Below are the code and all the weights of a small trained network. Each question names an input and a class and asks about switching units off, where a switched-off unit gives its printed mean instead of its output.

import numpy as np


def w(rows, s, z=0):
    codes = np.array(rows[::2]) - 128.0
    scale = np.full(codes.shape[1], s)
    scale[-1] = z or s
    return codes * scale


def f(y):
    return y / 2 * (1 + np.tanh(0.7978845608 * (y + 0.044715 * y**3)))


def log_softmax(a):
    a = a - a.max(-1, keepdims=True)
    return a - np.log(np.exp(a).sum(-1, keepdims=True))


def net(x, mask):
    res = np.array(x, float).reshape(1, 6) / 4 @ E
    y = f(res @ A[0][:, :-1].T + A[0][:, -1])
    res = res + np.where(mask, y, B[0][:, -1]) @ B[0][:, :-1]
    return log_softmax(res[-1] @ U[:, :-1].T + U[:, -1])


A, B = {}, {}
E = w([
[136,112,117,139,123,112,138,89,123,122,147],'x0',
[115,104,160,121,150,130,148,135,123,98,115],'x1',
[169,40,83,36,217,53,136,231,112,184,237],'x2',
[134,136,212,247,64,46,134,208,25,159,171],'x3',
[189,113,101,156,58,131,255,239,246,66,127],'x4',
[23,239,111,180,209,62,141,143,211,91,184],'x5',
],0.0058)
A[0] = w([
[98,100,68,59,168,161,166,105,174,167,79,118],'neuron 1',
[173,113,86,64,151,47,128,215,125,156,186,101],'neuron 2',
[153,72,126,106,164,97,117,148,138,136,185,69],'neuron 3',
[158,119,64,70,147,154,130,87,210,105,103,113],'neuron 4',
[160,91,90,89,187,132,133,188,97,132,194,106],'neuron 5',
[83,139,198,77,205,105,35,73,72,172,142,73],'neuron 6',
[225,53,138,72,52,185,117,147,80,161,76,107],'neuron 7',
[138,146,193,177,59,84,129,182,82,152,174,139],'neuron 8',
[39,193,122,173,176,104,175,103,211,98,224,80],'neuron 9',
[90,142,136,118,229,145,49,75,23,186,135,40],'neuron 10',
[167,119,106,175,93,149,212,181,190,123,151,70],'neuron 11',
[170,49,160,103,68,185,117,122,114,126,128,49],'neuron 12',
[121,115,84,42,145,178,92,109,198,101,110,179],'neuron 13',
[228,60,138,107,97,217,169,99,86,181,99,88],'neuron 14',
[178,105,101,146,96,125,214,183,178,92,119,69],'neuron 15',
[153,97,112,88,168,73,128,160,137,170,192,121],'neuron 16',
[176,114,73,138,75,115,173,194,184,87,111,65],'neuron 17',
[61,172,121,163,213,88,139,134,193,113,164,53],'neuron 18',
[161,97,83,161,66,114,177,169,216,68,146,47],'neuron 19',
[111,182,100,205,99,193,106,103,110,46,54,154],'neuron 20',
[74,224,120,156,191,97,136,152,176,120,179,93],'neuron 21',
[163,124,168,238,103,62,128,180,87,149,135,115],'neuron 22',
[129,182,163,193,73,184,143,68,127,100,74,109],'neuron 23',
[165,129,107,111,158,170,92,106,184,132,137,28],'neuron 24',
[93,183,155,222,25,192,106,107,115,108,69,146],'neuron 25',
[128,104,182,159,112,101,178,152,131,131,129,4],'neuron 26',
[185,112,88,127,46,156,219,184,163,91,155,65],'neuron 27',
[138,163,254,200,51,60,132,202,54,169,206,165],'neuron 28',
[153,116,72,95,174,41,118,234,69,194,158,107],'neuron 29',
[109,70,132,45,148,82,119,189,114,174,206,82],'neuron 30',
[131,126,70,73,176,167,101,87,216,130,87,160],'neuron 31',
[108,102,179,211,98,41,138,160,49,163,121,143],'neuron 32',
[220,99,184,65,76,198,153,119,78,150,119,82],'neuron 33',
[75,179,187,163,70,150,144,91,127,96,58,113],'neuron 34',
[192,140,133,128,94,150,204,182,197,124,141,82],'neuron 35',
[88,101,140,133,193,150,5,111,45,185,97,91],'neuron 36',
],0.0057,0.0014)
B[0] = w([
[150,75,115,93,154,191,80,71,160,87,134,175],'neuron 1',
[133,76,77,186,158,119,220,135,122,167,86,202],'neuron 2',
[118,95,80,170,154,103,145,120,140,136,64,158],'neuron 3',
[150,122,152,62,131,209,94,64,184,40,191,186],'neuron 4',
[136,77,65,173,164,106,199,137,165,181,55,180],'neuron 5',
[199,238,135,111,133,118,146,138,30,79,105,212],'neuron 6',
[51,106,223,172,60,63,52,213,129,194,194,228],'neuron 7',
[154,84,151,80,161,217,72,40,201,59,174,202],'neuron 8',
[24,120,220,161,28,67,80,212,118,211,202,200],'neuron 9',
[165,228,136,114,158,123,180,134,22,61,105,219],'neuron 10',
[162,206,166,104,137,131,129,103,27,118,119,193],'neuron 11',
[76,135,178,166,83,93,106,175,119,161,170,174],'neuron 12',
[126,110,116,94,143,203,91,37,239,87,162,192],'neuron 13',
[48,107,200,162,23,97,55,203,127,194,197,209],'neuron 14',
[205,195,147,103,111,113,105,133,76,96,106,196],'neuron 15',
[143,81,104,148,127,111,171,125,152,158,68,179],'neuron 16',
[166,203,136,136,144,127,124,111,35,88,105,191],'neuron 17',
[45,103,185,176,35,62,49,182,125,184,168,177],'neuron 18',
[175,218,165,110,136,89,116,126,28,102,95,199],'neuron 19',
[144,41,52,164,154,90,195,112,155,165,77,219],'neuron 20',
[38,94,197,170,79,72,62,185,131,178,187,182],'neuron 21',
[181,96,134,25,169,210,49,68,238,80,162,204],'neuron 22',
[130,60,19,196,160,108,203,145,122,228,40,219],'neuron 23',
[140,112,129,103,123,157,129,105,144,114,150,140],'neuron 24',
[148,62,86,162,193,102,212,102,141,190,75,243],'neuron 25',
[161,149,129,111,136,153,113,137,140,111,143,142],'neuron 26',
[177,207,142,142,138,110,136,114,45,79,119,208],'neuron 27',
[145,68,115,59,187,225,69,37,254,46,193,255],'neuron 28',
[143,82,67,127,177,102,180,122,159,159,64,207],'neuron 29',
[148,69,55,180,164,87,198,131,120,180,68,194],'neuron 30',
[134,69,157,55,167,176,87,76,215,100,172,197],'neuron 31',
[161,98,126,54,173,210,90,73,205,65,176,213],'neuron 32',
[19,109,190,171,21,43,78,207,133,165,179,198],'neuron 33',
[136,74,73,200,140,115,201,111,144,146,69,210],'neuron 34',
[184,204,157,90,165,121,147,163,77,106,126,190],'neuron 35',
[176,215,140,122,126,102,131,135,30,59,139,216],'neuron 36',
],0.005,0.0067)
U = w([
[142,92,127,77,149,224,84,80,210,75,172,255],'0',
[131,66,46,181,144,100,209,128,139,177,48,123],'1',
[45,124,196,163,58,77,70,179,124,168,188,87],'2',
[180,252,140,116,138,123,139,123,40,74,109,27],'3',
],0.012,0.0011)

Each question gives the input, the list of numbers given to net, and the class t.
The units are the neurons (one row each of A and B). Each row of codes is followed by its name. A weight is (code - 128) times the scale printed after its matrix; where a second scale follows, it is the last column's (A, B and U).
mask holds one flag per neuron, in row order. A switched-off neuron (its flag False) gives its mean, the last column of its row in B, instead of its output. The means were averaged over made-up inputs and are rounded, as every weight is.
A unit's drop is (log p(t) with every unit on - log p(t) with that unit switched off) / (log p(t) with every unit on - log p(t) with every unit switched off).
The circuit of an input: a set's keep is (log p(t) with only the set's units on - log p(t) with every unit switched off) / (log p(t) with every unit on - log p(t) with every unit switched off). Starting from the 12 units with the biggest drops (on a tie, the unit counted first), units are removed one at a time, each time the one whose removal leaves the highest keep (on an exact tie, the one counted first), for as long as the keep stays at least 0.8.
units of the circuit, in order: the units of the circuit, biggest drop first
most important unit: the unit with the biggest drop
top k neurons: the k neurons with the biggest drops, biggest first
drop of u: that unit's drop, to one decimal
input [-4,-5,-5,-2,-7,8], class 2: units of the circuit, in order -> neuron 9
input [-1,-8,6,-5,2,-6], class 1: top 4 neurons -> neuron 5; neuron 2; neuron 30; neuron 28
input [-2,2,-4,-1,7,-8], class 2: top 3 neurons -> neuron 7; neuron 14; neuron 33
input [4,8,1,-5,-7,6], class 3: top 2 neurons -> neuron 6; neuron 10
input [5,-1,7,8,8,1], class 0: top 2 neurons -> neuron 28; neuron 22
input [5,7,-5,-7,3,8], class 2: top 4 neurons -> neuron 9; neuron 18; neuron 21; neuron 28
input [4,-4,7,1,-4,7], class 1: top 2 neurons -> neuron 29; neuron 30
input [5,-2,-7,5,-5,-6], class 1: top 2 neurons -> neuron 25; neuron 23
input [8,-5,-5,8,8,6], class 0: top 4 neurons -> neuron 28; neuron 22; neuron 8; neuron 32
input [-3,-4,7,-1,6,8], class 2: top 3 neurons -> neuron 9; neuron 21; neuron 18
input [-8,-6,-7,6,0,6], class 1: top 4 neurons -> neuron 25; neuron 23; neuron 34; neuron 20
input [6,7,-5,8,8,4], class 0: top 2 neurons -> neuron 28; neuron 22
input [-6,2,3,7,6,-7], class 0: top 3 neurons -> neuron 28; neuron 22; neuron 8
input [7,3,-1,7,8,-7], class 3: units of the circuit, in order -> neuron 27
input [0,4,5,-6,-4,7], class 2: top 3 neurons -> neuron 9; neuron 18; neuron 21
input [-4,-3,-8,-7,6,5], class 1: top 2 neurons -> neuron 23; neuron 20
input [2,-8,-7,8,-8,-7], class 0: top 2 neurons -> neuron 28; neuron 32
input [8,-8,4,7,-8,-5], class 3: drop of neuron 6 -> 1.9
input [7,5,-3,0,4,7], class 2: drop of neuron 5 -> 0.0
input [6,6,-3,-6,-6,-7], class 2: drop of neuron 14 -> 0.2
input [-6,8,5,8,-5,-6], class 0: drop of neuron 28 -> 0.2
input [4,-5,8,6,-6,-2], class 1: most important unit -> neuron 30
